Each row has a name. Each question is about the rows just above it. Places in a row count from 1.

J448: | -.15 | -.41 |  .01 |  .18 |  .63 |  .01 | -.15 |  .04 | -.82 |
J541: | -.02 |  .28 | -.01 | -.15 | -.17 | -.40 |  .46 |  .40 |  .10 |
J709: |  .04 | -.29 | -.01 | -.80 |  .31 |  .41 | -.52 | -.41 | -.09 |
J729: |  .14 |  .40 |  .02 |  .01 | -.65 |  .01 |  .01 |  .01 |  .83 |
J122: | -.15 | -.41 | -.02 |  .18 |  .63 |  .01 | -.52 |  .04 | -.82 |
Every place of | .01 | in J448:
3 6
The value that J729 holds more than once:
| .01 |
Shared by J448 and J541:
| -.15 |
Table of tags by key:
| -.01 | -> J739
| -.02 | -> J964
| .02 | -> J125
Join J541 by its entry at place 3:
J739
Every place of | .01 | in J729:
4 6 7 8

J360: | -.38 | -.31 |  .19 | -.39 |  .23 | -.04 | -.26 | -.01 | -.09 |  .08 | -.08 | -.02 |  .32 |  .16 | -.19 |  .16 |  .12 | -.14 | -.25 | -.20 | -.12 | -.30 | -.14 |  .08 |  .16 |  .05 |  .01 |
J227: | -.40 | -.23 |  .45 |  .10 |  .09 | -.36 | -.07 |  .44 | -.10 |  .09 | -.02 | -.20 |  .28 |  .03 | -.26 | -.06 |  .19 | -.11 |  .05 |  .01 |  .08 | -.13 |  .16 |  .08 |  .10 | -.31 |  .16 |
J511: | -.07 |  .26 | -.03 |  .20 | -.13 | -.27 |  .32 |  .33 |  .13 |  .05 | -.24 | -.09 |  .15 | -.09 |  .13 | -.06 |  .01 | -.01 | -.03 |  .00 |  .44 |  .03 |  .00 |  .32 | -.14 |  .15 | -.03 |
J496: |  .00 | -.06 |  .18 |  .25 | -.26 |  .05 | -.08 |  .20 |  .18 |  .08 |  .14 | -.29 | -.38 |  .05 | -.35 | -.26 |  .19 |  .42 |  .25 |  .21 | -.24 |  .14 | -.01 | -.18 | -.12 | -.29 |  .07 |
J355: | -.03 |  .04 | -.07 |  .23 | -.28 |  .10 | -.11 |  .22 |  .06 | -.15 |  .10 | -.02 | -.26 |  .06 | -.16 | -.15 |  .06 |  .49 |  .68 |  .19 | -.07 | -.05 |  .05 | -.15 | -.17 | -.25 |  .05 |
J376: |  .17 | -.05 |  .00 |  .42 |  .27 | -.03 |  .13 |  .11 | -.25 | -.17 | -.02 |  .04 | -.02 | -.03 |  .20 | -.16 | -.31 |  .20 |  .55 |  .20 |  .12 |  .21 |  .00 | -.24 |  .03 | -.43 | -.12 |
J810: | -.07 |  .26 | -.03 |  .20 | -.13 | -.27 |  .32 |  .33 |  .15 |  .05 | -.24 | -.09 |  .15 | -.09 |  .13 | -.06 |  .01 | -.01 | -.03 |  .00 |  .44 |  .03 |  .00 |  .22 |  .01 | -.16 |  .05 |
J948: |  .13 | -.03 |  .00 |  .02 |  .07 | -.05 | -.32 |  .02 |  .33 |  .13 | -.23 | -.05 |  .22 |  .05 | -.08 | -.40 | -.06 |  .32 | -.37 | -.02 | -.03 |  .21 |  .17 | -.22 | -.45 |  .08 | -.18 |
J41: |  .13 | -.42 |  .52 |  .20 |  .11 | -.09 |  .27 |  .23 | -.23 |  .09 |  .10 | -.34 |  .11 | -.22 | -.03 | -.18 | -.18 | -.10 |  .11 | -.02 |  .13 |  .11 | -.10 | -.13 |  .05 | -.51 | -.01 |
J276: |  .09 | -.04 |  .09 |  .20 |  .19 | -.30 | -.10 | -.12 |  .17 |  .27 | -.08 |  .27 |  .22 | -.05 |  .08 |  .09 | -.24 | -.31 | -.48 |  .01 |  .10 |  .26 |  .35 | -.24 | -.12 |  .14 |  .14 |
|  .09 | -.04 |  .09 |  .20 |  .19 | -.30 | -.10 | -.12 |  .17 |  .27 | -.08 |  .27 |  .22 | -.05 |  .08 |  .09 | -.24 | -.31 | -.48 |  .01 |  .10 |  .26 |  .35 | -.24 | -.12 |  .14 |  .14 | is in which row?
J276
Whose row is |  .00 | -.06 |  .18 |  .25 | -.26 |  .05 | -.08 |  .20 |  .18 |  .08 |  .14 | -.29 | -.38 |  .05 | -.35 | -.26 |  .19 |  .42 |  .25 |  .21 | -.24 |  .14 | -.01 | -.18 | -.12 | -.29 |  .07 |?
J496
Whose row is | -.07 |  .26 | -.03 |  .20 | -.13 | -.27 |  .32 |  .33 |  .15 |  .05 | -.24 | -.09 |  .15 | -.09 |  .13 | -.06 |  .01 | -.01 | -.03 |  .00 |  .44 |  .03 |  .00 |  .22 |  .01 | -.16 |  .05 |?
J810

J335: |  .12 | -.33 | -.66 |  .00 |  .22 |
J716: | -.57 |  .24 | -.12 |  .09 |  .34 |
J970: |  .50 | -.12 | -.46 |  .10 | -.29 |
J645: |  .17 | -.44 | -.44 | -.44 |  .24 |
J489: | -.01 | -.01 | -.30 | -.01 | -.30 |
J698: | -.43 | -.33 | -.45 | -.76 | -.04 |
Places of | -.44 | in row J645:
2 3 4
Places of | -.01 | in row J489:
1 2 4
key -> tag
| .00 | -> J881
| .34 | -> J328
| .23 | -> J350
| .22 | -> J215
| -.29 | -> J491
| .25 | -> J409
| .24 | -> J770
| -.04 | -> J835
| -.30 | -> J671
Join J335 by its entry at place 5:
J215

